Below are the code and all the weights of a small trained network. Each question names an input and a class and asks about switching units off, where a switched-off unit gives its printed mean instead of its output.

import numpy as np


def w(rows, s, z=0):
    codes = np.array(rows[::2]) - 128.0
    scale = np.full(codes.shape[1], s)
    scale[-1] = z or s
    return codes * scale


def f(y):
    return np.maximum(y, 0)


def log_softmax(a):
    a = a - a.max(-1, keepdims=True)
    return a - np.log(np.exp(a).sum(-1, keepdims=True))


def net(x, mask):
    res = np.array(x, float).reshape(1, 8) / 4 @ E
    y = f(res @ A[0][:, :-1].T + A[0][:, -1])
    res = res + np.where(mask, y, B[0][:, -1]) @ B[0][:, :-1]
    return log_softmax(res[-1] @ U[:, :-1].T + U[:, -1])


A, B = {}, {}
E = w([
[107,128,144,135,144,167],'x0',
[112,137,123,118,127,90],'x1',
[107,31,88,3,101,145],'x2',
[145,161,151,114,118,170],'x3',
[67,137,47,156,56,164],'x4',
[114,87,132,157,150,158],'x5',
[121,127,132,133,140,143],'x6',
[154,143,120,116,112,118],'x7',
],0.0074)
A[0] = w([
[119,67,160,170,118,129,224],'N1',
[130,180,153,55,88,75,232],'N2',
[98,51,91,107,159,105,120],'N3',
[143,145,174,100,193,130,66],'N4',
[147,141,92,195,145,116,17],'N5',
[138,72,130,11,107,104,59],'N6',
[184,71,115,84,98,235,26],'N7',
[149,147,107,237,155,136,47],'N8',
[21,202,125,107,65,137,60],'N9',
[151,138,150,109,147,122,45],'N10',
[145,167,156,163,121,134,28],'N11',
[117,220,138,137,116,62,108],'N12',
[162,164,147,100,66,150,210],'N13',
[171,155,86,118,101,113,123],'N14',
[94,171,139,96,157,166,211],'N15',
[60,114,149,122,175,143,226],'N16',
[170,101,65,185,85,198,128],'N17',
[103,83,120,80,147,98,40],'N18',
[157,158,124,177,180,95,3],'N19',
[126,114,170,82,161,118,34],'N20',
[110,122,102,163,85,134,174],'N21',
[55,135,121,60,101,127,110],'N22',
[119,177,118,157,148,127,15],'N23',
[166,177,151,178,124,100,97],'N24',
[147,144,218,121,171,45,15],'N25',
[99,102,95,158,145,51,200],'N26',
[93,163,31,169,74,152,80],'N27',
[191,121,151,134,188,114,40],'N28',
],0.011,0.0034)
B[0] = w([
[165,206,8,138,180,158,198],'N1',
[146,99,94,160,223,160,226],'N2',
[89,198,178,80,148,196,208],'N3',
[155,85,118,105,84,49,188],'N4',
[55,123,149,110,99,133,165],'N5',
[2,137,147,147,123,148,255],'N6',
[71,179,168,134,102,141,202],'N7',
[27,129,67,65,85,139,217],'N8',
[210,95,192,146,110,66,188],'N9',
[130,96,163,148,80,59,147],'N10',
[97,147,67,137,63,137,168],'N11',
[92,148,84,211,120,165,206],'N12',
[187,199,79,153,211,164,192],'N13',
[91,90,102,171,173,155,162],'N14',
[167,88,89,93,202,118,179],'N15',
[224,153,108,106,162,99,200],'N16',
[202,100,154,170,139,72,201],'N17',
[115,133,164,154,93,147,180],'N18',
[81,132,137,144,104,133,183],'N19',
[99,90,194,95,76,41,163],'N20',
[200,90,135,114,162,56,190],'N21',
[67,147,171,143,144,139,198],'N22',
[102,148,132,81,39,160,157],'N23',
[92,135,104,124,100,213,212],'N24',
[143,87,183,137,114,140,224],'N25',
[210,140,125,60,196,189,201],'N26',
[190,72,209,121,112,68,222],'N27',
[160,79,143,78,63,97,190],'N28',
],0.0059,0.006)
U = w([
[2,174,137,137,35,129,22],'0',
[177,68,180,124,67,44,122],'1',
[122,143,141,165,154,117,226],'2',
[116,149,83,156,192,111,251],'3',
[160,172,76,53,108,127,216],'4',
[138,114,74,126,153,143,136],'5',
[131,151,123,144,150,100,92],'6',
],0.0096,0.0029)

Each question gives the input, the list of numbers given to net, and the class t.
The units are the neurons (one row each of A and B). Each row of codes is followed by its name. A weight is (code - 128) times the scale printed after its matrix; where a second scale follows, it is the last column's (A, B and U).
mask holds one flag per neuron, in row order. A switched-off neuron (its flag False) gives its mean, the last column of its row in B, instead of its output. The means were averaged over made-up inputs and are rounded, as every weight is.
A unit's drop is (log p(t) with every unit on - log p(t) with that unit switched off) / (log p(t) with every unit on - log p(t) with every unit switched off).
The circuit of an input: a set's keep is (log p(t) with only the set's units on - log p(t) with every unit switched off) / (log p(t) with every unit on - log p(t) with every unit switched off). Starting from the 12 units with the biggest drops (on a tie, the unit counted first), units are removed one at a time, each time the one whose removal leaves the highest keep (on an exact tie, the one counted first), for as long as the keep stays at least 0.8.
units of the circuit, in order: the units of the circuit, biggest drop first
unit that matters most: the unit with the biggest drop
k most important neurons: the k neurons with the biggest drops, biggest first
drop of u: that unit's drop, to one decimal
input [5,0,-7,1,-4,5,5,7], class 0: unit that matters most => N8
input [0,1,2,5,5,3,-5,6], class 1: units of the circuit, in order => [N27, N9, N17]
input [-6,7,3,5,8,8,1,-5], class 1: units of the circuit, in order => [N27, N9]
input [7,-5,8,-5,-7,-3,4,-7], class 0: units of the circuit, in order => [N6, N7]
input [4,-1,1,-7,7,-2,-3,-2], class 1: units of the circuit, in order => [N27, N9]
input [5,-2,5,5,-1,0,-4,2], class 0: units of the circuit, in order => [N7, N6]
input [8,8,3,7,-8,7,-1,6], class 1: units of the circuit, in order => [N20, N4]
input [-6,0,2,-3,7,0,5,-2], class 1: units of the circuit, in order => [N27, N9]
input [-4,6,6,7,4,-7,7,-6], class 3: 2 most important neurons => [N2, N13]
input [0,-7,1,6,0,-8,-5,-4], class 3: 2 most important neurons => [N13, N2]
input [0,-3,-4,-7,1,-5,6,-8], class 4: 2 most important neurons => [N6, N26]
input [6,-8,-7,-6,8,-2,-3,6], class 1: 2 most important neurons => [N27, N17]
input [-5,-4,-4,-8,-8,7,5,2], class 1: 3 most important neurons => [N28, N25, N4]
input [-3,-7,7,0,8,-1,0,-1], class 1: units of the circuit, in order => [N27]
input [-1,2,0,-6,-2,5,-6,-6], class 4: drop of N8 => -0.1
input [-3,-3,-1,7,-7,-2,-2,-4], class 1: drop of N28 => 0.2
input [4,-2,8,-2,-3,-5,-1,5], class 0: drop of N6 => 0.4
